Each row of numbers belongs to one of the elements below and depends on some of the facts about them. Some rows are named. Which element is each other row?

Facts:
grobrel σ:lezo
sistodal σ:bruvir ζ:i
tida σ:kleklim ζ:c
tribon σ:nanam ζ:g
skuri σ:bretrun ζ:k
dresel σ:pudi Ψ:grobrel,fuplom
piflel σ:klodripo ζ:c
dirin Ψ:vuklal,fezosom,tola,robrun
pulo σ:fatregan ζ:i
skabro σ:lateflu ζ:j Ψ:gepeklis
tevinin σ:bruvir
klagu σ:mena ζ:l
tigir σ:klaplum ζ:p Ψ:fudriplus,flesesum
robrun σ:gruskugra
tidrugri σ:bibriplim ζ:o Ψ:zegrek,pleklus
boskor σ:redrom
klalu σ:ziklun ζ:f
droten Ψ:robrun
lofo σ:brakla Ψ:sedro
drupaplem σ:zaklo ζ:e
grugubal σ:nanam Ψ:megram
mupudru σ:flotrum ζ:d
pezi σ:fleta Ψ:kerevo,rovur
nustol σ:mena ζ:d
giplam σ:fiflam ζ:o Ψ:stibron
fuplom σ:gronuklek ζ:l
zibris σ:bravotren ζ:a
meritol σ:gulem
gripil σ:kizul ζ:g Ψ:kigre,vobre
tola σ:favo ζ:b
gogrok σ:fiflam ζ:m
koflok σ:fudriplus ζ:m
dofe σ:bibriplim ζ:j
skoskul σ:gulem ζ:n
vuklal σ:brakla ζ:h
bodral σ:klodripo ζ:k
britol σ:zimibre ζ:o
breplinum σ:bibriplim ζ:m Ψ:togru
bruten σ:lezo ζ:i
vemes σ:drostal
grabreklok Ψ:stisiklak,noten,dustas,mena,bretrun
miruves σ:dustas ζ:h Ψ:klodripo,boga,koba,fidri,viste
timin Ψ:bodral
tropen σ:nanam ζ:d
flapi σ:genir ζ:l
stusabik σ:fudriplus ζ:a Ψ:flapi
sufum σ:klodripo ζ:g
tabul σ:klasor ζ:i Ψ:drupaplem,gulem,meritol,luplel,tola
luplel σ:sopel ζ:q
fleten σ:getubren ζ:b
kledro σ:klodripo
mezur σ:gulem ζ:h Ψ:klalu,pludres,kerevo,gridrin
megram σ:gruskugra ζ:h
fidri σ:bruvir ζ:h
zufik σ:laflonal ζ:k
viste σ:klodripo ζ:o
bredur σ:fiflam ζ:q Ψ:gulem,koba,luvik
druplel σ:reple ζ:h Ψ:piflel,sonem,bruvir
fleta Ψ:megram,flikom,goso
stavil σ:zimibre ζ:b
kligras σ:favo
plodrem σ:grabreklok ζ:a Ψ:klagu,flikom,fuplom,zenepor,luplel
duzi σ:boga ζ:a Ψ:grerok
kigre σ:lateflu ζ:q
sodeklom σ:rovur Ψ:vuklal,gogrok
duva Ψ:nanam,togru,rovur
bradrastim σ:lateflu ζ:i
skanuk σ:dustas ζ:b Ψ:zegrek,stavil,mena
sufitres σ:vakol ζ:g
grerok σ:fleta ζ:n
tramomal σ:boga ζ:c Ψ:skoskul,noten
braluzer σ:reple ζ:c
brifur σ:kleklim ζ:d
mulas σ:mena
stevugu σ:vakol ζ:b Ψ:tribon,plefu
datrubir σ:duva ζ:k
zizastum σ:pludres ζ:l Ψ:bruten,sistodal,tida,skirova,koflok
fadrun σ:brakla ζ:b Ψ:zenepor
stisiklak σ:duva ζ:d
zimibre Ψ:stavil,bradrastim
stidus σ:starer ζ:i Ψ:bravotren
kudal σ:goso ζ:g Ψ:viste
pluklabrir σ:duva Ψ:koflok
stibron σ:kizul ζ:e
klonim σ:zimibre
flifor σ:fleta Ψ:gronam,nustol,pleklus,bruvir
rufol σ:bretrun ζ:h
trapam σ:safo ζ:p
zegrek σ:goso ζ:f
febas σ:favo
dronor σ:zimibre ζ:c
flotrum Ψ:redrom
fezosom σ:vakol ζ:m
skidron σ:klodripo ζ:m Ψ:pleklus
tasken σ:gulem ζ:j
duval σ:ziklun ζ:g
sonem σ:grabreklok ζ:d
dakli σ:grabreklok ζ:j Ψ:kizul
zami σ:redrom ζ:e
grugra σ:reple
vobre σ:flotrum
plefu σ:boga
flarer σ:fatregan ζ:f Ψ:koflok
gridrin σ:trito ζ:k
skogo σ:fleta
skugre σ:starer Ψ:mulas,punel
koba σ:fleni ζ:b
zotrar σ:zoklok ζ:a Ψ:megram
sugro σ:pludres ζ:a Ψ:fleten
kliflepu Ψ:vakol,gepeklis
dritris σ:gogor ζ:h Ψ:gulem
klaplum Ψ:febas
flesesum σ:redrom ζ:a
graklar σ:droten ζ:a Ψ:fatregan,klagu,fezosom,bebreguk
gapla σ:gogor Ψ:viste,robrun
getubren Ψ:brakla,dronor,zami
vunurus σ:goso
skilin σ:zimibre ζ:q
gepeklis σ:bruvir ζ:b
pleklus σ:drostal ζ:h
drevek σ:zaklo ζ:q
pletruk σ:bretrun ζ:i Ψ:duval,pulo,britol,vopli
bigam σ:fleta ζ:c Ψ:zenepor,bruvir
bibriplim Ψ:febas
fiflam Ψ:skuri
nupler σ:gogor
zoklok Ψ:brakla
zemu σ:duva ζ:h Ψ:dronor,braluzer,punel
mosku Ψ:reple
noten σ:drostal ζ:l
zenepor σ:sedro ζ:i
togru σ:stebam ζ:h
vopli σ:kizul
flikom σ:pludres
kaplir σ:vakol Ψ:flikom,datrubir,nustol
gorom σ:zaklo ζ:c
padi σ:kizul ζ:h
trepaples σ:dridrir ζ:p
kerevo σ:klodripo ζ:h
klustavos σ:nanam ζ:a Ψ:boskor,fidri
gedras σ:grabreklok
stabrir σ:gogor ζ:l Ψ:mulas,klasor,fleten,favo
kleklim Ψ:gronam,klagu,trapam
tora σ:dirin ζ:p Ψ:zufik,trito,sufum
drodi σ:laflonal ζ:q
luvik σ:pludres
grofi σ:skistos ζ:e Ψ:koba
zaklo Ψ:luvik
laflonal Ψ:datrubir,bretrun,redrom
setik σ:laflonal ζ:c
skirova σ:bruvir ζ:n
grisu σ:starer ζ:o Ψ:zenepor,kledro,mena
bebreguk σ:klodripo ζ:d

Known rows:
fatregan: [ 10  11 -25   3  -5  20  32 -22   7  11   1  25  16  35  10 -22 -19 -20
  -5  11 -35   8  20   5 -14  19  -6  19  18   1 -20 -20  -9  -8  10  21
   1   8  18  -9  10  -5   0  -1  -1]
flarer: [ 25  18 -22  32  -6  20 -12   9 -36 -42  -5  25  22  35 -15  -9   0 -35
  36   9 -47  21   5  15 -12   6  11  17  -4   2  14  -5 -13  15 -45  18
  -6  38 -22  24  -6  -7  -5  13  11]
klodripo: [ 17   4 -21   6  -6  16  36 -30  16  13  10  21  14  35  15 -31 -31 -33
 -14   6 -33   6  18  20 -12  10   7  26  22  -2   0 -21   1 -18  21  22
  -2  14  21  -5  13  14  19  -4  13]
piflel: [ 14  -6 -22   2  -9  12  40 -30   8   8  20  26  28  32  13 -17 -34 -28
  -2  12 -44  14  15  27 -26  10  30  13  24   4  -1 -13  -1  -3  18  14
  -4  34   3   5  13  16  21   0   8]
zaklo: [ -7  -5 -20  46  -2  27  10   1  20 -26  -3  15 -13  27   2 -29 -14 -29
   2   2 -30  22  10  -2 -22   7 -23  25   7  -6 -19 -10 -18 -16   0  23
   7  10   3 -24  21   7  -6  10  13]
bruvir: [ -8  17 -34 -14  -6  33  57 -13  12  29   9  35   4  39  12 -18 -34 -27
   2  19 -48  24  33   9 -17  16 -13  27  25  10 -29 -26  -8  -2 -10   7
 -15  12   8   2  -7 -10  -9  -4  12]
sistodal: [ -5  21 -19  -4  -1  40  36   2   8  30   6  23  19  46  10 -18 -12 -30
   1  22 -40  23  41   1  15  17  -3  25  24  15 -11 -16   7   7  -3   5
 -21   0  -9  12  -7  -7   7  -1  18]
genir: [ 11  11 -25   3  -6  20  32 -22   5  10   1  26  17  35   9 -23 -20 -21
  -5  10 -35   7  19   5 -14  19  -5  19  19   1 -19 -20  -8  -8  10  21
   1   8  19  -9   9  -5  -1  -1  -1]
grabreklok: [ -3   0 -28  36  -7  19  15  -5  16 -24  -5  22 -14  26   5 -22 -18 -32
   7   1 -40  26  17   3 -24   9 -26  17   2   1 -26 -16 -25 -13  -9  19
   7  18   1 -15  20  -1 -11   2  16]
dresel: [ -9  -6 -23  35  -9  20   8  -2  20 -22   0  20  -5  26   7 -15 -19 -31
   5   2 -41  33  20   1 -18  12 -18  10   1   5 -22 -10 -20 -10  -3  16
   0  19 -11 -13  21   3  -7   0  20]
grobrel: [  7   6 -24   3 -10  18  26 -21   8  12   5  24  25  35  13 -14 -18 -20
  -5  10 -40  19  26   5  -9  24   1   7  13   3 -18 -14  -5  -4  15  15
  -3  12   3  -7  11  -3   2  -3   3]
kizul: [ 11  11 -27   6  -6  19  30 -22   5   8   2  25  18  34  10 -22 -15 -21
  -5  10 -36   8  20   5 -13  20  -4  16  17   0 -20 -20  -9  -7  11  21
   2   8  17 -11  11  -6  -1   0  -2]
grugubal: [-31  -1  -8  37  -7  -5 -24  24  39 -54  20  53   6  31  -5   3 -15 -43
   2  10 -22 -10   0 -15 -19  12   5  -7  29  44 -12 -28 -47  10  25  38
 -20   5  -2 -21  41   3   8 -30  10]
grerok: [ 18 -10  -4  -4   9  18  21 -22   0  10   5   9  26  33  14  -1 -28   3
   8  24 -32  23  26 -26 -18  16   2  18  20  -1 -24   0  -9   2  -1   8
  -8  11   9  -3  12   9   9  -9   8]
flesesum: [ -4  -1 -34  16  -2  16  27 -13  -3  10   9  34  38  32   5 -26 -24 -12
  11  14 -44   9   9   8 -34  28  14   6  22   6 -13 -11  -7  -4  10  -1
  -8  30  -1   0  13   1   6   1  -8]
gronam: [ 11  11 -28   1  -7  18  36 -24   6  13   0  26  13  34  10 -22 -22 -21
  -3  10 -39  10  22   6 -15  19  -9  18  17   2 -23 -22 -11  -8   6  19
   2  11  18  -7   9  -6  -3  -3   1]
skuri: [ 10   1 -19   8  -1  25  35 -17  -1   6   4  19  30  33   9 -11  -8 -12
   8  20 -41  10  25   4 -17  16  15   5  21   9 -22  -9  -7  11  10  14
   6  23  -3   3  15  -2   7  12  -7]

Rows to name:
No name comes twice in this set of rows, the named rows included.
[ 22  22 -26  27 -21  18 -21   2 -27 -45  -6  21  17  30  -4  -6   1 -47
  13   0 -46  36   7  16  -6  15  -4  18 -15  -2  15  -4 -12   1 -34  19
 -14  20 -12   8 -11 -15 -11  -3  26] => pluklabrir
[-12  -4 -24  36 -10  12   4   1  23 -28   3  28  -4  26   6  -9 -18 -33
   6   3 -42  29  19   0 -19  13 -17   2   3  13 -24 -15 -29  -5   1  18
  -1  20 -12 -13  26   0  -6  -7  19] => kaplir
[-22 -15 -33  51  -1  19  11   6  12 -23   3  28   6  24  -1 -29 -26 -21
  21   6 -44  23   3   4 -44  17  -8  10  10   5 -17  -6 -22 -10  -6   0
  -3  36 -14  -8  24  10  -3   7   9] => graklar
[ -8   6  -3   2   0 -35 -10  12  24  11  39  78  35  47 -15  -5 -35 -16
  10  16 -19 -26  -6   0   4  16  28  -2  46  41  -6 -47 -34  16  22  40
 -24   5  -4 -13  39  11  14 -35 -24] => megram
[ -4  -6  -5  26 -27  30   3  -4  19 -11 -15  16 -17  36  -5 -24 -28 -30
   7  -3 -30  18   2  11 -23  14 -27  28  -5   8 -13 -15 -21 -11  -4  34
   3  18   2  -5  16  11 -15   7  15] => zimibre
[ 49  38 -18 -12 -15   4  -3 -14 -35  11   2  33  41  51  -5  -7  -9 -30
  13   4 -43  22  22  22  30  17  12  18  -4  -5  17 -20   6   9 -29  29
 -12  14  -9  19 -15 -12  -5  -5   3] => koflok
[ 10   2 -21  10   5  21  35 -14  -3  14   6  28  33  39   3 -16 -16  -7
  17  18 -40   5  24   5 -13  15  17   4  24   7 -18 -13  -5  11   6  14
   7  29  -9   8  17   3   7  15 -14] => klalu
[  9   1 -21   8  -1  22  35 -17   0   4   5  22  30  32   9  -8  -7 -13
   8  21 -42   9  25   5 -17  17  15   1  21  12 -24 -11 -11  13  12  15
   6  24  -4   3  17  -5   7  10  -8] => datrubir
[ 16   3 -17   7  -2  -8  16 -12   2  38  19  44  28  43  -5 -25 -32  -4
  12   7 -36  17  10  16   7  17   8  15  16  -2 -12 -25  -4  -2  -2  19
  -3  17 -13  -8  18  11  -1   0 -16] => togru
[-23 -25  -9  72   5  41   6   6  41 -24   2  -2  -8  24   8 -39  -2 -18
  -9   0 -19  36  14 -10 -17   9 -19  20   6 -21 -20  11   1 -22  28  18
  14   1 -13 -45  37  24   2  31   9] => gapla
[  6   5 -22  16  -1  26  30 -19  11   8   2  18  15  34  10 -29 -12 -17
  -9   9 -31  10  19   2 -14  18  -6  20  18  -8 -20 -14  -3 -12  19  21
   6   4  16 -19  15   0   1   9  -4] => gulem
[ -4 -26 -29  13   3  10  30 -18  15 -12  -2  19 -14  21  14   7 -59  -4
  32  11 -60  53  35 -21 -50   9 -30   4  -1   4 -52  -7 -39  -7 -35  -4
   2  49 -13   3  24  10 -16 -14  30] => bigam

Now the same elements, written a new way:
Some rows with their names:
dirin: [-16  -3 -16   9 -16   1  34   5  14 -18  -5  -8  10 -13 -36 -13   5  21
 -13  21  -1  -4  25  23   1  19   0   3 -29  -8]
fezosom: [-11   7  12  11  -1   5   9  18  13 -15  11  -7 -14   2  -8  -7   0   4
   8 -15 -11   4   4  -4 -15  -2  -7  13   5  12]
tramomal: [-24  13 -23  21 -25   0  21   8  21   9   6 -19   0  -4 -20 -12  26  32
 -41  28 -11   2  -5   3  -6  11  10  16   1   9]
stusabik: [-14   9 -12  20 -16  13  27 -18   4 -12   2   4  15  -5  -9  -4  13   0
 -19   8  18   6  22  20   0  21  19  -7   2   8]
vunurus: [ -9   8  10  11  -5   2   4  18   8 -13   8  -7 -18   0  -8  -4   2   5
   8 -15 -13   4   2  -9 -14  -2   3  12   8  12]
goso: [  0  12  -1 -10  -3   6  -6   2 -14  -3   4 -12 -19  11   0   4   3  -7
  12 -26  -1  -7   8   0   2   0  -4  -8   3   8]
trepaples: [-12  13  12  12 -14  24   6 -16  -7 -18   9  -1 -13   2   2  -4   6 -10
   5 -17 -11   3  14   5 -13   0   7   1  19  20]
grerok: [-21   1   3  16  -3   6   6  18  18  -4  15 -22 -18  11  -6  -6   0  12
   9  -2 -18   7   1  -3  -7 -10   0  23   2  13]
dofe: [-13  23   2  -5 -13  17   8   3   7   1   9 -12 -10   7   0 -15   7  -7
  -1 -20  -9   2  -6   5 -19  -1  -6   6  18  25]
gulem: [ -6   1   3  -4  -8   0   6  16   1 -18   0 -14 -21  -5 -16  -7   2   8
  15  -9 -14  -7   9   0 -10   0  -4   7  -8   5]
braluzer: [-15  18   1   8 -21   6   1  20  11  10  10 -22 -24   3 -14 -10  16  19
 -13  -3 -33  -2 -15 -11 -16 -10   1  26  14  19]
tropen: [ -5   5  11  13   8   5   7  28   8   6  27 -13 -15  14 -10   7  13  10
  -1 -10  -8  -4   0 -10  -3 -13 -18  25   5   7]
droten: [ -8   7 -16   0 -18  18  40  -8   4  -5   0  -3  24  -6 -38 -12   8   7
 -15  15   8  -8  31  41   7  16  -2   1 -28  -5]
luvik: [ -9   6  12  12  -7   6  10  18  10 -12   6  -6 -12  -3 -16  -7   0   5
   7 -13 -16   3   5  -2 -14  -3   2  17   2  11]
giplam: [-12   2 -14  23  -1  -4  26  18  20   4  15  -9  10   1 -19   2  20  20
 -26  17  15   2   8   4   5  11  -1  14  -9  -2]
setik: [-15  20   1   8 -20   6   1  21  11   9  11 -22 -24   4 -14 -10  16  20
 -13  -3 -34  -1 -15 -10 -15 -10   1  25  14  18]
koflok: [-14 -32  -2   5 -13 -21   0   5   5  -8 -14 -22 -21 -28  21  -6  39 -19
  11 -18  20  -2  -5 -14 -23 -11   3  20  23  17]

Rows to name:
No name comes twice in this set of rows, the named rows included.
[-10   8  17  12 -11  15  19  19  15 -12   6  -1  -4  -5 -33 -13  -7   7
   6 -13 -25   2  13  10 -13  -5  -3  22  -8   8] => robrun

The same elements again, as new rows of numbers:
Named rows:
zizastum: [  4  15   8   9  31 -15 -14  10 -11 -12 -20  22  -9]
mulas: [ 16 -21 -33  32 -20 -33 -18  -7  12   8  11 -15 -30]
gorom: [-10  18  -8 -11  19  -3  -4 -16   0   5   0 -14  -5]
plodrem: [ -3   6  42  -5  33  31  29  21 -10 -24   2  -1 -10]
klaplum: [-6 12 10  6  3  4 -6 -1  5  5  8 13  5]
getubren: [  0   6   6  33   6  -7 -17  -5  14   5  14   9 -21]
klasor: [  7  -9  -8  25 -26 -19 -17  -5  19   7  17   0 -12]
pletruk: [  3  11  29  13  23  -1  -3  23  17 -27 -26  12  -2]
grugubal: [  0   4   3   9  18  11   6   6 -10  -4   5   0  -7]
bigam: [-32  28  11 -25  31  18  19 -12 -21  -7   3  -4  10]
safo: [  1   4  13   1 -11   2  -3  -1   9   4  11  11   6]
pludres: [  0   3   5  -2 -16   6  -1  -3   6   6   4   9  12]
drupaplem: [  5 -17 -13  -7 -30  -9  -9 -12  -9 -23  -4  -8   8]
setik: [-10  18  -7  -7  21  -5  -1 -15  -2   6   0 -16  -5]
klonim: [  2   2 -19  11   9 -11 -18  11  -7  16  -8 -11  -5]
rovur: [ -1   1   1  -9 -19   2   0  -6  13  13   4   7  21]
gapla: [ -8  -3  11   6  17  -9 -12  -4 -12 -18  -8  -2 -10]

Name these rows:
No name comes twice in this set of rows, the named rows included.
[  0   3 -23  19   2 -27 -17 -22  12  11   8 -25 -25] => braluzer
[  5 -17   3  -9 -13 -10   3   1  -9 -13   1  -8  -3] => meritol
[-26   9 -23  -1  -9  -5  -6 -22  -1  -4  -6  -4  26] => grerok
[  0  -9  -9  -3  -5 -15  -8  -9  -5  -5  -3  -3   0] => boskor
[  4  -3 -20  44  13 -25 -22  -3   6   2   6  -5 -37] => skugre
[  4  -1 -38  20  -4 -34 -35 -11  10  24   9 -33 -22] => dronor
[ 15  -3  -4  45  11 -40 -29   3   1 -14  -5  10 -40] => stabrir
[ 20 -13  -3  -1 -12 -31 -11   4   0  -9 -12  10  -4] => flapi
[ 26 -25  34 -25 -36  15  34  40  14 -34 -12   2  23] => zenepor
[ 17  -5   5 -31  -7 -14   0  25  36  -9 -38  17  18] => sistodal
[ -4  10  15  -2  23  34  26  19 -19  -8   5   1  -8] => kaplir
[-11  24  16   8  20  10  -6   1   2   2   5  18   6] => duva
[  7  -5  13 -12 -24  22  17   8   4   7  14   8  16] => redrom
[-32  18  26  -4   6  10   7  -9 -15 -13   4  27  22] => fleta
[ 15  -6  23 -10 -16   6  14  29  17 -24 -22   8  18] => bradrastim

